Below is a small trained network, with its code and all its weights. Each question gives an input and a target symbol and asks what happens when units are switched off, that is, made to give their printed mean instead of their output.

import numpy as np


def w(rows, s, z=0):
    codes = np.array(rows[::2]) - 128.0
    scale = np.full(codes.shape[1], s)
    scale[-1] = z or s
    return codes * scale


def f(y):
    return y / 2 * (1 + np.tanh(0.7978845608 * (y + 0.044715 * y**3)))


def softmax(a):
    e = np.exp(a - a.max(-1, keepdims=True))
    return e / e.sum(-1, keepdims=True)


def log_softmax(a):
    a = a - a.max(-1, keepdims=True)
    return a - np.log(np.exp(a).sum(-1, keepdims=True))


def net(x, mask):
    ids = ['ΠΣΩαβδεζηλφψ'.index(c) for c in x.split()]
    T = len(ids)
    res = E[ids] + P[:T]
    u = 0
    for l in range(2):
        r = res
        for j in range(2):
            rows = slice(3 * j, 3 * j + 3)
            q, k, v = (r @ M[l][rows].T for M in (Q, K, V))
            z = softmax(np.where(np.tri(T) > 0, q @ k.T / 3**0.5, -1e9)) @ v
            o = O[l][rows]
            res = res + np.where(mask[u + j], z, o[:, -1]) @ o[:, :-1]
        u += 2
        y = f(res @ A[l][:, :-1].T + A[l][:, -1])
        res = res + np.where(mask[u : u + 8], y, B[l][:, -1]) @ B[l][:, :-1]
        u += 8
    return log_softmax(res[-1] @ U[:, :-1].T + U[:, -1])


Q, K, V, O, A, B = {}, {}, {}, {}, {}, {}
E = w([
[167,150,152],'Π',
[102,157,166],'Σ',
[104,157,157],'Ω',
[126,123,244],'α',
[55,98,114],'β',
[136,183,157],'δ',
[250,220,248],'ε',
[185,156,211],'ζ',
[99,160,172],'η',
[81,116,75],'λ',
[226,53,95],'φ',
[2,145,218],'ψ',
],0.0093)
P = w([
[58,45,201],'0',
[157,163,43],'1',
[67,25,240],'2',
[223,204,96],'3',
[37,16,219],'4',
[159,217,22],'5',
[36,38,255],'6',
],0.0041)
Q[0] = w([
[49,151,98],'L0H1',
[103,73,200],'L0H1',
[149,184,161],'L0H1',
[2,74,62],'L0H2',
[66,75,132],'L0H2',
[152,181,54],'L0H2',
],0.0052)
K[0] = w([
[195,179,48],'L0H1',
[143,157,57],'L0H1',
[140,112,143],'L0H1',
[9,3,188],'L0H2',
[38,160,96],'L0H2',
[207,65,81],'L0H2',
],0.005)
V[0] = w([
[232,69,75],'L0H1',
[91,153,160],'L0H1',
[155,68,99],'L0H1',
[109,92,153],'L0H2',
[111,254,160],'L0H2',
[85,62,86],'L0H2',
],0.0076)
O[0] = w([
[190,49,183,252],'L0H1',
[84,161,80,107],'L0H1',
[127,96,158,192],'L0H1',
[33,25,182,189],'L0H2',
[88,224,166,23],'L0H2',
[116,2,100,37],'L0H2',
],0.0046,0.0013)
A[0] = w([
[254,130,158,130],'L0N1',
[100,179,171,110],'L0N2',
[95,51,162,116],'L0N3',
[235,142,68,146],'L0N4',
[116,86,164,113],'L0N5',
[148,165,162,125],'L0N6',
[122,87,142,143],'L0N7',
[92,149,48,254],'L0N8',
],0.0078,0.0041)
B[0] = w([
[160,177,42,254],'L0N1',
[87,175,83,148],'L0N2',
[254,152,160,181],'L0N3',
[113,128,23,202],'L0N4',
[204,168,175,154],'L0N5',
[136,198,56,152],'L0N6',
[155,103,150,163],'L0N7',
[6,50,138,157],'L0N8',
],0.0063,0.0043)
Q[1] = w([
[96,108,163],'L1H1',
[175,163,107],'L1H1',
[150,136,85],'L1H1',
[137,202,78],'L1H2',
[182,67,131],'L1H2',
[139,198,2],'L1H2',
],0.0081)
K[1] = w([
[128,82,191],'L1H1',
[165,92,64],'L1H1',
[87,211,101],'L1H1',
[109,77,152],'L1H2',
[191,181,102],'L1H2',
[136,1,169],'L1H2',
],0.0087)
V[1] = w([
[147,48,149],'L1H1',
[79,181,148],'L1H1',
[79,127,77],'L1H1',
[101,78,102],'L1H2',
[39,3,161],'L1H2',
[104,47,155],'L1H2',
],0.0058)
O[1] = w([
[178,3,214,173],'L1H1',
[116,204,93,22],'L1H1',
[68,50,53,67],'L1H1',
[126,74,219,107],'L1H2',
[49,10,153,3],'L1H2',
[80,41,117,105],'L1H2',
],0.0037,0.0021)
A[1] = w([
[198,185,105,142],'L1N1',
[144,105,89,125],'L1N2',
[19,179,85,252],'L1N3',
[180,154,58,123],'L1N4',
[126,179,222,103],'L1N5',
[123,110,1,174],'L1N6',
[173,152,103,127],'L1N7',
[191,79,189,159],'L1N8',
],0.0059,0.0029)
B[1] = w([
[67,143,175,243],'L1N1',
[236,98,69,152],'L1N2',
[89,70,162,200],'L1N3',
[78,155,73,211],'L1N4',
[190,106,46,169],'L1N5',
[168,61,2,203],'L1N6',
[118,234,142,182],'L1N7',
[218,176,235,253],'L1N8',
],0.0043,0.0034)
U = w([
[148,140,125,6],'Π',
[131,121,133,1],'Σ',
[110,81,99,59],'Ω',
[133,124,140,21],'α',
[112,80,141,227],'β',
[169,78,2,79],'δ',
[155,198,100,222],'ε',
[139,135,138,73],'ζ',
[82,118,155,138],'η',
[133,107,119,71],'λ',
[198,127,210,198],'φ',
[100,115,148,226],'ψ',
],0.0079,0.0025)

Each question gives the input, a string of symbols that net reads in full, and the target symbol t.
The units are the heads (3 rows each of Q, K, V and O) and the neurons (one row each of A and B). Each row of codes is followed by its name. A weight is (code - 128) times the scale printed after its matrix; where a second scale follows, it is the last column's (O, A, B and U).
mask holds one flag per unit, layer by layer, with each layer's heads first. A switched-off unit (its flag False) gives its mean, the last column of its rows in O or B, instead of its output. The means were averaged over made-up inputs and are rounded, as every weight is.
A unit's drop is (log p(t) with every unit on - log p(t) with that unit switched off) / (log p(t) with every unit on - log p(t) with every unit switched off).
The circuit of an input: a set's keep is (log p(t) with only the set's units on - log p(t) with every unit switched off) / (log p(t) with every unit on - log p(t) with every unit switched off). Starting from the 12 units with the biggest drops (on a tie, the unit counted first), units are removed one at a time, each time the one whose removal leaves the highest keep (on an exact tie, the one counted first), for as long as the keep stays at least 0.8.
circuit, biggest first: the units of the circuit, biggest drop first
most important unit: the unit with the biggest drop
top k neurons: the k neurons with the biggest drops, biggest first
k most important neurons of layer l: the k neurons of layer l with the biggest drops, biggest first
which heads matter: for each layer, one digit per head in row order, 1 if its drop is at least 0.15 and else 0, layers parted by /
drop of u: that unit's drop, to one decimal
input λ φ φ φ, target δ: circuit, biggest first	L0N4, L1N6, L0H2
input φ ε ε ε Ω, target ε: circuit, biggest first	L1H2, L0H2, L0N1, L0N6
input ε ε φ ζ, target ε: circuit, biggest first	L0H2, L1H1, L0N1, L0N6
input ε ε α, target ε: circuit, biggest first	L1H2, L0H2, L1H1, L0N6
input ψ λ φ φ, target δ: which heads matter	00 / 00
input φ β ε ε, target ε: top 2 neurons	L0N1, L0N6
input φ φ φ φ Π, target φ: top neuron	L1N8
input ε ε φ ε φ φ Π, target ε: which heads matter	01 / 01
input φ ε β, target φ: which heads matter	01 / 10
input φ φ φ φ φ Ω β, target φ: top 2 neurons	L0N3, L1N8
input φ φ λ, target φ: which heads matter	11 / 10
input φ φ α, target φ: top 2 neurons	L1N8, L0N3
input φ φ φ β λ, target φ: 3 most important neurons of layer 0	L0N3, L0N4, L0N1
input φ φ β φ δ, target φ: which heads matter	11 / 10
input φ Ω α φ φ φ Ω, target φ: most important unit	L0H1
input φ φ φ ζ ψ, target φ: drop of L1H1	0.2
input φ α φ φ Π, target φ: drop of L0H1	0.3
input φ φ φ, target φ: drop of L1H1	0.2
